Here are made-up nodes, facts about them, and rows of numbers that follow some of those facts. Name the node behind each unnamed row.

Some rows with their names:
benuk: [ -1  -6   1   0   1   1   4 -20 -23  15  -9  -3  -4 -15  -1  15  -8  -2
   7  -4  -7  12  17   4 -17   7]
kluzes: [ -5  -8   6   2  -2   9  -4 -19 -14   7  -2   0 -14 -21  -1   8 -14  -5
  -3  -5  -8  10   8   1 -10  17]
drestus: [-10  -9  14  -5  -9   5 -15 -20 -14   7  11  -1  -6 -21   2  11 -18  -3
   0   0   2   7   1  -3 -22  11]
broruk: [ -8 -11   0   7   2   9   3 -18 -14  10  -1   1  -2  -9 -10   5 -10   4
   9   0  -9   4   5  -1 -12   7]
klesam: [ -4  -9  -3   5 -14   7  -9 -19 -16  -4  -4  -1  -2 -11  -5  10   2   2
  -5  -6  -7  13   0   5 -22  17]
mitrus: [-10 -13  -8   6 -15  -3  -7 -19 -20   3  10   0  -4 -21   6  13 -21   2
   9  -3  17  14   3   5 -19   1]
klamur: [-11 -11  -1   3  -5   5  -6 -16 -14   9  12   0   0 -11   6   7 -12   7
  15  -2   3   5   4   4 -20   9]
treklil: [ -7 -15  -9   8 -12  -1  -7 -16 -18  -3  11  -2  -6 -18  15  11 -17   3
   8  -4  15  15   7   7 -17   2]
skubro: [ -6 -14  -4   5 -13  -2  -6 -20 -17  -2   6   0  -6 -14   9  15 -16   2
   3   0  14  11  -2   5 -12   0]
tafli: [ -7 -15  -8   8 -13  -1  -7 -16 -18  -2  11  -2  -6 -18  14  11 -17   3
   9  -4  15  15   7   7 -18   2]
sastik: [  0  -7   4   5   2   7   3 -19 -19   9 -11  -5  -7 -13   3  12  -4  -1
   1  -3  -7   9  15   7 -14   9]
brupluran: [ -5 -26  -5  -2  -6  18 -25 -36 -13   5   2  -4   1 -22   5  16 -25  -5
  27  -2   8   1   6   9 -11  37]
fotegok: [ -1 -13  11   3  -3   6  -3 -21 -16  -4  -7   0  -8 -13  -6  12 -12  -4
  -9   6  -5  11   3  -6 -14  -4]
stobes: [ -2 -11   5   8  -1  11   0 -19 -16   3  -8  -3  -8 -14   1   9  -5  -1
  -2  -1  -6   8  11   5 -13   8]
dremas: [ -7 -14   1   5   0   6   0 -17 -13   7   8   3   1  -6  -1   8  -8   5
  11  -1  -7   4   4  -2 -11   9]
lodim: [-15   1  29   2 -10  14   2 -13 -27  -5   2  -2  10 -16 -13  26  -4   2
 -11   4  21   9  -8   2  13   1]
drogren: [ -4  -8  -5   8  -7   8  -4 -19 -16  -3  -6   3  -1 -16 -11  10  -1   0
  -6  -6  -8  11   2   3 -23  15]
popus: [ -4 -11   7   6  -6  12  -5 -20 -16  -2  -2  -1  -1 -18  -8  11  -3  -2
  -6  -2  -8   9   8  -1 -23   7]
ruklom: [ -8 -12  -4  10   1   9   1 -15 -17   7   3  -1  -3 -15  -3   3 -10   3
  12  -5  -7  10  15   1 -18   9]
videru: [-11  -9   3  -4  -6  -2  -7 -20 -13  11   6   5   0  -7  -8  10 -16   4
   5   4   1   4  -8  -3 -18   4]
dotrik: [ -3  -9   3   0  -7   3  -3 -19 -21   9  -5  -6  -5 -10   5  13  -5   1
   6  -3  -6  13  12   5 -15   9]

There are 4 kinds of fact about the nodes: ψ, φ, Ξ, γ.
{skubro,tobek,klamur,bigo,brevik,klunur,flelen,brupluran,tafli,treklil,gragre,fuvom,pepem,klaski,tenu,statrem,zodom} ψ f
{putron,drestus,fupor,dirifle,kazel,drevana,skagogar,stosi,bafu,basiplus,tefludrum,mitrus,flaril,nadu,plaplur,dolol,vira,plasku,klapla,drulom,lisal,fader,stedrivos,fafluk,gakla,videru} ψ c
{gazur,rabi,brekim,tulek,dedo,kebus,stobes,graklinar,nopir,skesin,miklesum,garugam,nidadres,muvak,zutik,bepli,seklidrok,sastik,duplik,steplas} ψ a
{feplil,stima,zeskoba,gravas,grobi,skidral,mabam,dremas,lodim,skeplar,sodrol,skekul,skugrok,rozi,skeflam,lededo,trudror,plupor,drusus,klupe,vavu,trubrul,bresku,loskenen,rutras,stogru,klumen,droston,stoflu} ψ b
{bidol,brozukles,bamove,kostas,drogren,ruklom,klegum,benuk,flunos,zituk,triplon,fotegok,klozan,madal,popus,gomal,flaplek,broruk,kluzes,skidul,giploskir,kezim,zusir,zivor,satam} ψ e
{klesam,gragra,nelum,gitevon,figrubra,skalum,lastok,lidrak,februkir,guskur,plunustun,soklu,guson,rufleskor,bove,zoplum,dotrik} ψ d
[skubro,stima,kazel,gragra,skesin,tafli,treklil,mitrus,plaplur,fafluk] φ lodim
[putron,flelen,garugam,skugrok,guskur,giploskir] φ drestus
[gazur,tulek,grobi,nelum,benuk,februkir] φ trubrul
[feplil,gravas,klesam,drogren,drulom,statrem,stogru] φ madal
[rabi] φ muvak
[drestus,fupor,dedo,lastok,rozi,klozan,klaski,loskenen,steplas] φ plupor
[tobek,klamur,bamove,ruklom,klunur,vavu,rufleskor,zusir,videru,klumen] φ droston
[bidol,gomal,plasku,trubrul,stedrivos,sastik,dotrik] φ brevik
[brozukles,mabam,skeplar,triplon,muvak,bove,gakla,satam] φ flunos
[brekim,zeskoba,stobes,zituk,gitevon] φ lededo
[dirifle,miklesum,dremas,flaril,skalum,broruk,bresku] φ tobek
[kostas,bigo,figrubra,nadu,vira,bepli,seklidrok] φ steplas
[kebus,skidral,stosi,brupluran,klapla,zivor] φ lastok
[drevana,fuvom,nidadres,trudror] φ zusir
[skagogar,klegum,klupe,skidul,duplik] φ vavu
[bafu] φ popus
[basiplus,pepem,zutik,drusus,kluzes,zodom,zoplum] φ rozi
[graklinar,skeflam,flaplek,tenu] φ plunustun
[nopir,tefludrum,lodim,gragre,soklu,guson,rutras] φ fotegok
[sodrol,madal,popus,dolol,lidrak] φ fader
[skekul,stoflu] φ bidol
[lisal] φ brozukles
[kezim] φ rufleskor
skubro Ξ: kezim
putron Ξ: nidadres,drusus,mitrus
drestus Ξ: loskenen,skugrok
fupor Ξ: gravas,benuk
stima Ξ: zoplum,zituk
brekim Ξ: plasku
bamove Ξ: skalum,klesam
zeskoba Ξ: gomal
bigo Ξ: plunustun,kostas,klupe
grobi Ξ: bresku,stosi,bafu,videru
kazel Ξ: skeplar,skidul,statrem
drevana Ξ: fuvom,statrem
graklinar Ξ: skidral,mitrus
skesin Ξ: loskenen,brevik,gazur,stedrivos,kezim
nelum Ξ: feplil
miklesum Ξ: triplon,klesam,ruklom
brupluran Ξ: plasku
tafli Ξ: klaski
dremas Ξ: flaril
gitevon Ξ: garugam,skidul,dotrik,klupe
lodim Ξ: gakla,mabam,fafluk
sodrol Ξ: dirifle
nadu Ξ: loskenen,kebus
rozi Ξ: lisal,tefludrum,zutik
skeflam Ξ: klesam
fotegok Ξ: mabam,skekul
klozan Ξ: bresku,skidul
madal Ξ: garugam,flunos,treklil,gragre,giploskir
popus Ξ: fafluk,stedrivos
dolol Ξ: kluzes,fuvom
vira Ξ: skidral,gomal,kostas
lededo Ξ: klupe
februkir Ξ: skeplar,zituk,broruk
trudror Ξ: ruklom
muvak Ξ: stoflu,flunos
drulom Ξ: stoflu,ruklom
guskur Ξ: stosi,skalum,statrem
bepli Ξ: stedrivos,mitrus
vavu Ξ: bidol
trubrul Ξ: bresku,skalum,bafu,broruk
guson Ξ: kluzes,dedo,feplil
seklidrok Ξ: klunur,gragra
rufleskor Ξ: loskenen,tefludrum
zodom Ξ: plasku,klupe
bove Ξ: plupor,zoplum,videru
zusir Ξ: drogren,klesam
rutras Ξ: kluzes,tobek
stogru Ξ: loskenen,nidadres
klumen Ξ: skagogar,skeplar,brozukles,satam,zituk
droston Ξ: lisal,skalum
gazur γ: flaplek
feplil γ: plunustun
klamur γ: videru
kazel γ: muvak
mabam γ: plaplur
ruklom γ: flaril
klegum γ: brekim
nelum γ: zodom
klunur γ: fotegok
brupluran γ: plunustun
tafli γ: tobek
treklil γ: plaplur
mitrus γ: vavu
gitevon γ: rabi
skekul γ: rufleskor
fuvom γ: lodim
vira γ: brozukles
plasku γ: rabi
klapla γ: fuvom
lidrak γ: lodim
guskur γ: flaril
soklu γ: tobek
lisal γ: flunos
seklidrok γ: zodom
stedrivos γ: muvak
skidul γ: fotegok
bresku γ: klaski
fafluk γ: muvak
rutras γ: brevik
stogru γ: plunustun
klumen γ: flaplek
satam γ: plunustun

Rows to name:
No name comes twice in this set of rows, the named rows included.
[ -3 -11  16   4  -1  16  -5 -18 -13   2  -6  -5 -13 -19   5   7  -8  -5
  -6  -1  -8   6  12   2 -11  11]  steplas
[ -8 -14  -2   7  -1   7   0 -14 -13   8  11   1   2  -9   2   6 -10   6
  16  -5  -5   5   9   1 -14  11]  bresku
[-11 -10   3  -5  -2  -3  -6 -20 -12  10   6   6   0  -3 -10   7 -17   6
   6   6  -1   4 -10  -5 -17   3]  flaril
[ -1 -29  -6   7  -2  24 -15 -38 -18   2 -10  -6   7 -21 -10  16 -17  -5
  26   0   1   3  16   7 -13  26]  satam
[ -5 -14  11   3  -2  10  -4 -18 -13   3   9   0   1 -11   1  11  -8   2
   6   1  -6   4   8  -4 -15   5]  droston
[ -7  -7  -4   1 -13   3 -12 -19 -14  -3   4   3   2 -12  -2  13  -3   3
  -3  -5   1  10  -6   7 -27  16]  statrem
[-10  -6  -5   0 -14   0 -12 -20 -15   0   5   5   3 -15  -7  13  -7   3
  -3  -5   3  10  -6   4 -30  16]  drulom
[ -6 -13  -2  -1 -12  -8  -8 -22 -17  -1   2   5  -7 -11  -2  15 -22   0
  -4   4  13  12 -10  -1 -14  -4]  plaplur
[ -1 -13   0  11  -4   9   2 -19 -18   0  -9  -3 -10 -15   3  10  -8  -1
  -3  -1  -1  10   8   6  -9   4]  nopir
[ -7 -10   4   3  -8   8 -10 -14 -16   5   5  -6 -15 -19  11   4 -12  -1
   5  -9  -6  16  14   4 -14  19]  guskur
[-10 -10   8  -1 -11   5 -13 -20 -15   3   9   0   2 -18  -4  13 -10   1
   0  -1   3   7  -1  -1 -29   6]  fader
[ -5 -14  -4  10 -12   5  -5 -16 -20  -1   2  -6  -8 -15   9   8 -10   2
   8  -5   1  17  13   7 -15   6]  soklu
[ -7 -10   3  -1  -8   2  -8 -19 -15   6   6   0  -2 -13   5  13 -10   3
   4  -1   3   8   1   3 -19   9]  tenu
[ -4 -14   0   5 -13   5  -4 -20 -18   0  -3  -4  -8 -12   4  11  -9   2
   2  -2   1  14   5   4 -10   4]  guson
[ -2 -13  13   2  -5  10  -6 -18 -14   0   6  -1   0 -15   4  14  -7  -1
   1  -1  -4   8  10  -3 -18   5]  lededo

The same nodes again, as new rows of numbers:
Some rows with their names:
zituk: [ -3   2   3   3 -10  -6  -1   4  -2 -10  -1   2  -1  -3  -9   7   0  -8
   8  -5   4   1   7   0   7   6  -1  -5  -1]
brevik: [-11  13  20  18   4 -18 -11  -8  10 -27  -1  -8   1  14 -10   3 -16  -3
   8 -10   3  11  12   3 -13 -21   7   6   5]
plaplur: [ -8   5  14   5   0 -16  -9   3  -1 -20   5  -2  -4   5 -13   6 -20 -13
  14  -9   8  19  14 -13  -3   7   9  -4  -6]
zodom: [-15   4  22   9   7 -18 -13  18   6  -2   5   3 -11   8  -5 -17 -21 -22
  12  -9  11  31   7  10   0 -10  19   2 -10]
kostas: [ -7   7   1   8   3   8 -12   8   5  -1  -9   7  -2   8  -7   4  -5   8
   4   1  11  10  -2   7  22   6  -4 -10  -6]
februkir: [ -2   3   3   3 -10  -6  -2   3  -3 -12   0   2  -1  -3  -9   6   1  -7
   7  -5   3   0   9   0   6   6   2  -4   0]
rozi: [-11  -1   9  21  -7 -18  -5  10   9   6  -6   4 -10   1  -2 -25  -1  -5
   2   1   8   6   6  16  -1  -6   6  -1 -16]
videru: [ -3   8   6   7   1 -21 -15  -3  -4 -28  14   2   9  12 -22  14 -24 -12
   8 -27   7  10  14  -6 -12  -6   6  -5  -9]
nelum: [  1  -3  -1  -6 -19   0  -2  18 -10 -12  13  -2 -18   1   1  -5   3 -16
 -12   5   8 -13   0  -9  19  25  13 -11  -4]
tafli: [ 13  -1   6  -2 -16   0  19   4  -8  -5  -9 -15 -12 -18   4  -4  22   4
  -5  21  -4  -5 -14  -1  13   2  -3  23  -3]
tefludrum: [  0   1   5   5  -7 -11   0   2  -4 -14   0  -6  -2   0 -10   5  -4  -5
   4  -1   1   1   6  -2   1   4   0   0  -6]
muvak: [-16   3  25  20  -2 -12  -5   6   9 -16 -14  -9 -17  14  -4  -2 -13 -11
  18   7   8  12  29 -23  -5  14   9  -9   8]
stoflu: [ -1   1   8   6  -8 -10   0   4  -2 -12  -1  -5  -4   1  -9   4  -4  -6
   3  -2   3   1   4  -3   2   0  -1   1  -5]
plunustun: [ -9  10  -1  22  -5 -13 -15 -13   7 -21   2   4  14  14 -15  10  -6   4
   0 -22  -1 -15  14  23 -11 -22  -5 -11   3]
grobi: [ -1   1   8   4  -7  -9   1   6  -4 -11  -1  -4  -2   1  -9   6  -4  -7
   4  -3   3   2   3  -3   3   1  -1   1  -5]
stobes: [  0  -4   9   5  -9  -7  -2   6  -4  -6  -5  -2  -5   1 -11   7  -2  -7
   6  -7   3  -2   7  -5   5   2  -4  -2  -7]
rutras: [  1  -3   2   6 -13  -5   3  13  -7 -12   3 -11  -8   9  -3   3   4  -8
 -14   4  -2 -21  -2   2   6   4   1  -4  -1]
klaski: [-18   4  22   4  12 -12 -21   6  11 -13   5  -3  -2  24  -6   3 -31 -13
   7 -16   8  20   6  16   1 -21  13  -7   0]
gomal: [ -3   3   2   5 -11  -7  -1   3  -2 -12  -1   1  -1  -3  -9   6   0  -7
   6  -5   4   0   8  -2   5   6   0  -5  -2]
duplik: [ 11  -7   1   6 -10  -7   5   2  -8 -12  -5  -2   1   7 -12   7   2  -9
   7  -9   7  -3  10 -15  -4   2   4  -1  -3]
graklinar: [  0  -4   9   6  -9  -8  -3   5  -3  -7  -5  -2  -5   2 -11   6  -2  -5
   6  -6   4  -2   8  -5   4   3  -3  -2  -7]

Name these rows:
No name comes twice in this set of rows, the named rows included.
[ -1   9  14  22  -6 -14  12 -22  11  -9 -29  -6   8 -18 -12   6  10  18
  28   7  -1  16  13  -2 -11 -14 -19  19  -1]  lodim
[  0  -6   3   0  -5  12 -13  25  -3   3  -1   1 -23  18   0  -7  -5   1
 -17   9  15  -6 -10  -7  33  23   6 -13 -15]  seklidrok

Now the same nodes, written a new way:
Named rows:
zusir: [ 3 -3  3  1  3 -5 -1 -1 -4 -3  0 -6 -3  4 -2  2 -2  4 -2  0 -2 -4  4  6
  1 -2 -4 -1  3  1  0 -5]
rufleskor: [ 6 -7  6 -2  0 -5  1 -3 -7  1 -5 -7 -7  2 -3  2  0  2 -1 -1 -2 -4  7  3
  0 -2 -1 -5  2  2 -2 -1]
gragre: [-1  2 -1  0 -2  2 -1  3 -2  4 -2  1 -1  1  1  2  2 -1  1  0  2  3  0 -1
 -1  2  2 -2  1 -2 -3  1]
skeplar: [-2  3  3 -2  0  2  0  3 -3  0  0  2  1 -4 -2 -1 -1  2  0 -1 -1  1  0 -1
  2 -1  1 -1  0 -1 -2  4]
kluzes: [ 3 -3 -2  1  2  0  1 -1 -2 -3  1 -1  0  0  0 -2  0  1  1 -1  1 -2  0  1
 -3 -1  1  4 -2  0  3  3]
guson: [ 4  0 -3  0 -1  0  2  2 -4 -1 -1  2 -1 -1  0  1  2  1 -1 -1  0  1  0  2
  0  0  0  1 -1 -3 -1  3]
skesin: [ 4 -2 -6  3 -3  0  3  2  0  2 -1  1 -1  1  2  3  4 -3 -1  2  1  2 -1  2
  0  2 -1  2  0  0 -2  0]
popus: [ 0 -3  3 -2  2 -3  0 -1 -4 -1  1 -5 -4 -1  1  0  1 -2 -3  0 -3 -1 -2  6
 -2 -5 -8 -1  2  0  3 -1]
drevana: [-1  1  0  1  1  0 -1  1  4  1  2 -3  2  0 -1  0  2  1  1  2  1 -3  5 -1
  2  4  0 -1  0  1 -1 -2]
seklidrok: [-1  2 -8  8  1  1 -2 -2  5  0 -2  1  2  1  5  0 -3 -3  0  3  1 -1 -3  2
  0  2 -1  6  8 -3  4  3]
tenu: [-2  2  0 -1 -1  2 -1  1  1  3 -2  0 -1  0  1  0  0 -2  2  0  2  2  0 -1
  0  2  2 -3  3 -1 -1  0]
gomal: [ 2 -4 -1 -1 -2 -2  3 -1  0 -3  4 -1  2 -1 -2 -1 -1  2  2 -2  0  0 -2  2
  0  0 -1  1  1 -2  1  2]
flaplek: [ 6 -9  2 -3 -1 -1  6  0 -7  1  1 -6 -3 -5 -4 -2  5  2  4 -1  1 -3  5  1
 -3  1  0 -1 -2  1 -1  7]
trubrul: [-5 -5  7 -3 -5 -1 -1 -2 -1  2  2 -1  3  2 -3  2 -7  3  0 -4 -3  2 -3  0
  3 -6 -2 -4  4 -4 -2  2]
klesam: [ 1  2 -1 -3  0 -1  2  0 -2 -2 -1  1 -3 -7  1 -3  3 -2  1  0 -1  1 -2  3
  1  0 -2 -1  1 -1  2  2]
statrem: [-3  4  1 -3  0  1  0  1  0  3 -2  0 -4 -5  2 -2  3 -5  2  1  1  2 -2  0
  0  1  0 -4  3 -1  0  1]
skidral: [-2  2  3  0  1  3 -1  1 -3  0 -2  2  1 -2 -1 -2 -3  2  0 -1  0  0  1 -3
  0 -2  3  1 -2  0  0  5]
muvak: [  3 -14  17  -4   3 -14  14  -6  17   5   1  -2 -15  12   4   4  13   3
  -5   4  10  13   3   1  10 -12  10  -4 -25   8  -1  -1]
lastok: [ 2 -5  2  1  2 -1 -2 -5 -4  0 -5 -3 -3  5  2  0 -4 -1 -3 -2 -2 -3 -1  1
 -4 -5  0  2  0  0  3  1]
stosi: [-2 -2  0  1  0  2 -1 -1  3  2  1 -2  3  1  1 -1  2 -1  1  2  1 -3  2 -3
 -2  2  1  2 -3  1  1  1]
guskur: [ 0  4 -5  5  2  1 -3  0  0 -2 -2  3  3 -1  3 -1 -4  1  0  0  0 -1 -3  4
  0  0  0  6  7 -5  4  5]

Name these rows:
No name comes twice in this set of rows, the named rows included.
[  6 -10   0  -1  -4  -1   6  -3  -3   4  -3  -6  -5  -4  -1  -1   6  -3
   4   2   1  -3   4  -1  -1   3   1  -3   1   3  -2   5]  rabi
[-4  9 -3  4  2  0 -5  3  3  1 -3  1  1  1  2  1 -4  1  2  2  1  0  1  3
  4  4  1  0 12 -5  0 -1]  klunur
[  2  -6   8  -2   0  -3  -1  -2  -6   6  -7 -11  -9   2  -3   2   1   1
   2   1   0  -6  10   1   0   0   2  -9   5   3  -5  -1]  tobek
[-1  5 -5  3  1 -1 -2  1  1 -3 -1  3  2 -2  2  0 -3  1  0  0 -1  0 -3  6
  2  1 -2  4  8 -6  3  4]  gitevon
[-4  7 -1  2  1  3 -3  6 -3  0  0  6  3 -1 -1  2 -3  3 -2  0 -1  3 -2  2
  2 -1  0  2  2 -5 -1  4]  rutras
[-5  3 -3  4  2  3 -3  0  6  1  2  0  6  2  3 -1 -1 -1  0  2  0 -2  0 -1
  0  2 -1  5  1 -2  3  1]  vira
[ 14  -8   6 -13  -1  -6   2 -11  -3   2   7   6  -4   3  -8  -2   3  -1
 -10  -6 -10   3  -8  -8 -28   3   4 -20  -5  27  -6  -9]  plunustun
[ 1  1 -1 -2  2 -1  3  1 -2 -3  2 -1 -2 -6  0 -3  4 -1  1  0  0  0 -2  4
 -1  0 -4  1  0  0  3  2]  drogren
[  1  12  -5  -2   4   1  -7  -5  10   0   8  17   7   6  -1  -2  -5  -2
  -9  -3  -6   8 -16  -8 -23   8   7 -10   5  18   0 -11]  brupluran
[ 1 -3 10 -3  2 -2 -1  1 -8  2 -5 -7 -5  1 -5  1 -2  5 -1 -1 -3 -4  9  0
  2 -3  0 -6  1  3 -5  0]  vavu
[ -1  -1   4  -4   3  -3   1  -1  -5  -2   1  -5  -5  -5   1  -2   3  -4
  -2   1  -3   0  -3   7  -2  -5 -10  -1   2   0   4   0]  madal
[-3 -5  3  2  2  1 -3 -4  1  4 -1 -6  1  7  3  0 -2 -2 -3  1 -2 -5  2 -1
 -4 -3 -2  2 -2  2  2  0]  drestus
[ 2 -6  3 -2 -1  3  1 -2 -5  7 -5 -6 -5 -2 -1 -2  3 -2  5 -1  3 -3  6 -5
 -4  1  6 -3 -1  2 -2  7]  zodom
[-2  2 -5  2 -2 -1 -1 -1  3 -3  2  3  5 -1  1  0 -5  2  2 -2 -1  1 -5  5
  3  0 -1  3 10 -8  3  4]  nelum

The same nodes again, as new rows of numbers:
Some nodes and their rows:
stoflu: [ 11   5   6  15   2  -3  -3  12  -2   8  -3 -12  -3  12]
stedrivos: [  7   4  11  21   2  -2  12   8   4   4 -15 -15 -24  10]
sastik: [15 -2  9 17  5 -3 -1 11 -5  8 -6 -6 -9  7]
putron: [ 12   1  12  12   4  -1  -4   9   2   4   0  -6 -12   4]
skeplar: [ 12   2   6  13   1  -3  -6   8  -3   5  -2 -13  -8   7]
soklu: [  9   2  15  21   0  -5  -4   2   3   8 -10 -20 -25  10]
klapla: [ 17  -5  27  11  17   8 -27  18   5   8  -6 -21 -23  12]
zituk: [  8   3   7  10  -2  -3  -4  11   3   3  -2 -16  -5  10]
kazel: [ 12  -2  13  18   0  -7   5   4   8   1 -16 -15 -34   4]
stima: [ 16   0   8  12   0  -9 -10   8   1   5  -4 -13 -14   6]
drulom: [ 13   0   9  11  -3  -3  -6   7  -9   1  -4 -14 -10  -1]
stogru: [  9  -4  16  11   8 -14  -6  -2 -24  17  -3 -27 -13  -2]
klaski: [13  7 -1  2  1 -3 -7 11 -3  1  8 -2  4  2]
lastok: [  9   1   4  17   0   2  -7  10   0   7   8 -10 -12   5]
basiplus: [ 12   1  12  13   4  -1  -4   9   2   4   0  -6 -12   3]
nadu: [ 12   1  12  13   5  -1  -4   9   2   4   0  -6 -12   4]
nelum: [  8   9   5  17   6  -4   2  14  -5   3 -10 -20 -18  10]
duplik: [ 11 -10   8  12   6  -4   2   4 -11   0  -8  -4 -12   7]
klegum: [  4   0   5   8   1   0   5   8   3  -8 -12 -17 -15  13]
fader: [ 11  -7   5  15  -5  -1  -5  11  -7   5  -1 -13 -13   2]
lededo: [ 10  -4   2  17  -2   0  -6  11  -3   8   2 -13 -10   8]

Which node is each row?
No name comes twice in this set of rows, the named rows included.
[  7   3  14  15  10  -7  -3   3  -7  11  -1 -19 -20   2]  guskur
[ 16  -2  21  12   9   5 -31  15  -6   7  -8 -31 -19  11]  lidrak
[ 8 -4  0 11 -9 -3 -8 15 -1  8 10 -9  6 10]  brozukles
[  9   1   2  20   0   0  -3  16  -2  11   0 -12  -4  14]  trubrul
[  8  -8   4  13  -7  -3 -14  10  -9   6   7  -7   4  17]  rufleskor
[ 10   3   6  14  -1  -5  -7   9  -6   4  -1 -14  -9   7]  bove
[ 13  -6   0  24  -9   5   3   9   4   4   0   0 -11   6]  muvak
[ 14  -6  18   2   9   8 -29  16   0   2  -7 -19  -7  22]  fuvom
[  3  -7   3  10  -3  -1  -1  11  -2   0  -2 -14  -7  14]  zusir
[ 10   1  15  18   8  -5  -6   9  -5  16  -6 -19 -10  15]  skekul
[ 12  -3   9  12   0  -5  -3  11  -4   3  -4 -10 -11   6]  gakla
[ 12   5   5  13  -6  -3  -9   5 -11   2  -1 -19  -8   0]  klesam

